Below are the code and all the weights of a small trained network. Each question names an input and a class and asks about switching units off, where a switched-off unit gives its printed mean instead of its output.

import numpy as np


def w(rows, s, z=0):
    codes = np.array(rows[::2]) - 128.0
    scale = np.full(codes.shape[1], s)
    scale[-1] = z or s
    return codes * scale


def norm(h):
    return h / np.sqrt((h * h).mean(-1, keepdims=True) + 1e-5)


def f(y):
    return np.maximum(y, 0)


def log_softmax(a):
    a = a - a.max(-1, keepdims=True)
    return a - np.log(np.exp(a).sum(-1, keepdims=True))


def net(x, mask):
    res = np.array(x, float).reshape(1, 4) / 4 @ E
    u = 0
    for l in range(3):
        y = f(norm(res) @ A[l][:, :-1].T + A[l][:, -1])
        res = res + np.where(mask[u : u + 7], y, B[l][:, -1]) @ B[l][:, :-1]
        u += 7
    return log_softmax(norm(res)[-1] @ U[:, :-1].T + U[:, -1])


A, B = {}, {}
E = w([
[127,129,138,138,126,136,133,127,130,124],'x0',
[206,107,175,199,209,74,74,53,68,163],'x1',
[255,91,83,148,84,115,179,58,87,31],'x2',
[169,234,129,99,157,207,150,56,45,153],'x3',
],0.0086)
A[0] = w([
[52,66,216,134,100,73,61,109,162,235,52],'0.n1',
[107,167,206,123,195,98,69,117,84,171,1],'0.n2',
[95,84,182,142,89,58,89,221,214,178,84],'0.n3',
[103,217,113,81,76,98,186,97,147,6,73],'0.n4',
[170,87,82,207,72,71,178,221,138,107,42],'0.n5',
[104,253,176,72,214,196,118,153,135,239,127],'0.n6',
[81,126,222,167,210,62,100,125,108,207,38],'0.n7',
],0.0059,0.0057)
B[0] = w([
[209,187,145,115,119,2,168,11,190,116,192],'0.n1',
[58,131,78,238,152,131,213,141,79,91,168],'0.n2',
[80,213,149,187,57,61,92,92,102,78,209],'0.n3',
[71,84,73,56,58,175,118,141,97,181,168],'0.n4',
[139,78,101,141,135,203,153,155,174,135,166],'0.n5',
[165,67,172,21,102,179,156,177,129,134,254],'0.n6',
[157,147,26,234,195,90,111,122,110,144,195],'0.n7',
],0.008,0.0078)
A[1] = w([
[132,22,146,182,146,67,56,95,47,101,100],'1.n1',
[156,236,122,117,124,204,157,24,2,111,110],'1.n2',
[137,51,219,191,155,54,82,181,109,102,63],'1.n3',
[115,158,191,198,154,132,102,134,70,194,70],'1.n4',
[101,102,49,162,192,177,204,169,55,201,90],'1.n5',
[141,115,188,122,223,108,94,218,35,202,5],'1.n6',
[104,79,69,92,60,181,135,203,193,90,33],'1.n7',
],0.0071,0.003)
B[1] = w([
[185,95,163,36,199,225,115,151,182,225,218],'1.n1',
[63,174,181,235,129,42,89,72,193,149,255],'1.n2',
[103,65,164,46,224,186,143,110,108,174,182],'1.n3',
[150,183,72,126,111,205,105,82,211,29,174],'1.n4',
[128,128,61,34,13,59,77,205,74,98,185],'1.n5',
[73,186,73,159,162,182,157,175,84,2,174],'1.n6',
[141,160,104,211,237,40,98,120,102,142,226],'1.n7',
],0.0078,0.0073)
A[2] = w([
[183,24,181,79,98,194,159,146,159,150,12],'2.n1',
[108,117,154,49,153,225,163,150,135,163,184],'2.n2',
[93,142,142,129,14,104,127,145,121,103,40],'2.n3',
[169,52,46,174,114,141,160,193,153,80,43],'2.n4',
[146,70,77,125,64,156,124,207,122,109,112],'2.n5',
[170,153,70,129,19,155,143,84,70,85,62],'2.n6',
[148,176,88,156,163,185,143,154,2,81,2],'2.n7',
],0.011,0.003)
B[2] = w([
[38,127,121,62,73,247,205,204,72,111,192],'2.n1',
[215,34,165,88,175,197,134,79,113,137,254],'2.n2',
[49,188,61,55,49,133,157,200,88,61,213],'2.n3',
[207,154,192,161,178,125,98,18,173,200,212],'2.n4',
[195,70,166,179,183,115,80,80,141,178,194],'2.n5',
[72,159,149,138,91,122,111,198,99,76,192],'2.n6',
[59,134,99,89,30,85,197,195,85,76,209],'2.n7',
],0.011,0.006)
U = w([
[8,217,62,86,11,62,162,201,101,69,227],'0',
[206,143,181,249,208,33,49,11,221,212,175],'1',
[179,38,194,24,145,224,203,148,106,207,254],'2',
],0.012,0.00064)

Each question gives the input, the list of numbers given to net, and the class t.
The units are the neurons (one row each of A and B). Each row of codes is followed by its name. A weight is (code - 128) times the scale printed after its matrix; where a second scale follows, it is the last column's (A, B and U).
mask holds one flag per neuron, layer by layer. A switched-off neuron (its flag False) gives its mean, the last column of its row in B, instead of its output. The means were averaged over made-up inputs and are rounded, as every weight is.
A unit's drop is (log p(t) with every unit on - log p(t) with that unit switched off) / (log p(t) with every unit on - log p(t) with every unit switched off).
The circuit of an input: a set's keep is (log p(t) with only the set's units on - log p(t) with every unit switched off) / (log p(t) with every unit on - log p(t) with every unit switched off). Starting from the 12 units with the biggest drops (on a tie, the unit counted first), units are removed one at a time, each time the one whose removal leaves the highest keep (on an exact tie, the one counted first), for as long as the keep stays at least 0.8.
circuit, biggest first: the units of the circuit, biggest drop first
k most important neurons: the k neurons with the biggest drops, biggest first
top k neurons in layer l: the k neurons of layer l with the biggest drops, biggest first
drop when u is switched off: that unit's drop, to one decimal
input [2,-6,5,-2], class 1: top neuron in layer 1 -> 1.n7
input [1,-4,1,-4], class 1: 2 most important neurons -> 0.n5, 1.n7
input [8,1,-5,-8], class 1: 4 most important neurons -> 1.n5, 1.n3, 2.n7, 0.n7
input [6,0,4,1], class 0: 4 most important neurons -> 0.n4, 1.n1, 1.n3, 1.n7
input [0,1,-7,-5], class 1: 2 most important neurons -> 0.n7, 1.n5
input [-4,1,-3,-8], class 1: 3 most important neurons -> 1.n5, 1.n3, 2.n7
input [-2,1,7,-6], class 2: 2 most important neurons -> 2.n1, 1.n1
input [-8,0,1,-7], class 1: top 2 neurons in layer 0 -> 0.n5, 0.n6
input [8,2,-6,5], class 0: 2 most important neurons -> 0.n2, 0.n7
input [3,0,4,-5], class 1: 3 most important neurons -> 0.n5, 1.n7, 2.n4
input [-5,8,3,0], class 2: top 2 neurons in layer 0 -> 0.n3, 0.n1
input [3,6,7,-1], class 2: 2 most important neurons -> 1.n1, 2.n1
input [-4,-3,-1,3], class 2: drop when 0.n6 is switched off -> 1.6
input [-5,3,2,7], class 1: circuit, biggest first -> 1.n2
input [-4,7,-1,7], class 0: drop when 1.n6 is switched off -> 0.5
input [6,0,3,-1], class 1: drop when 0.n4 is switched off -> 0.0
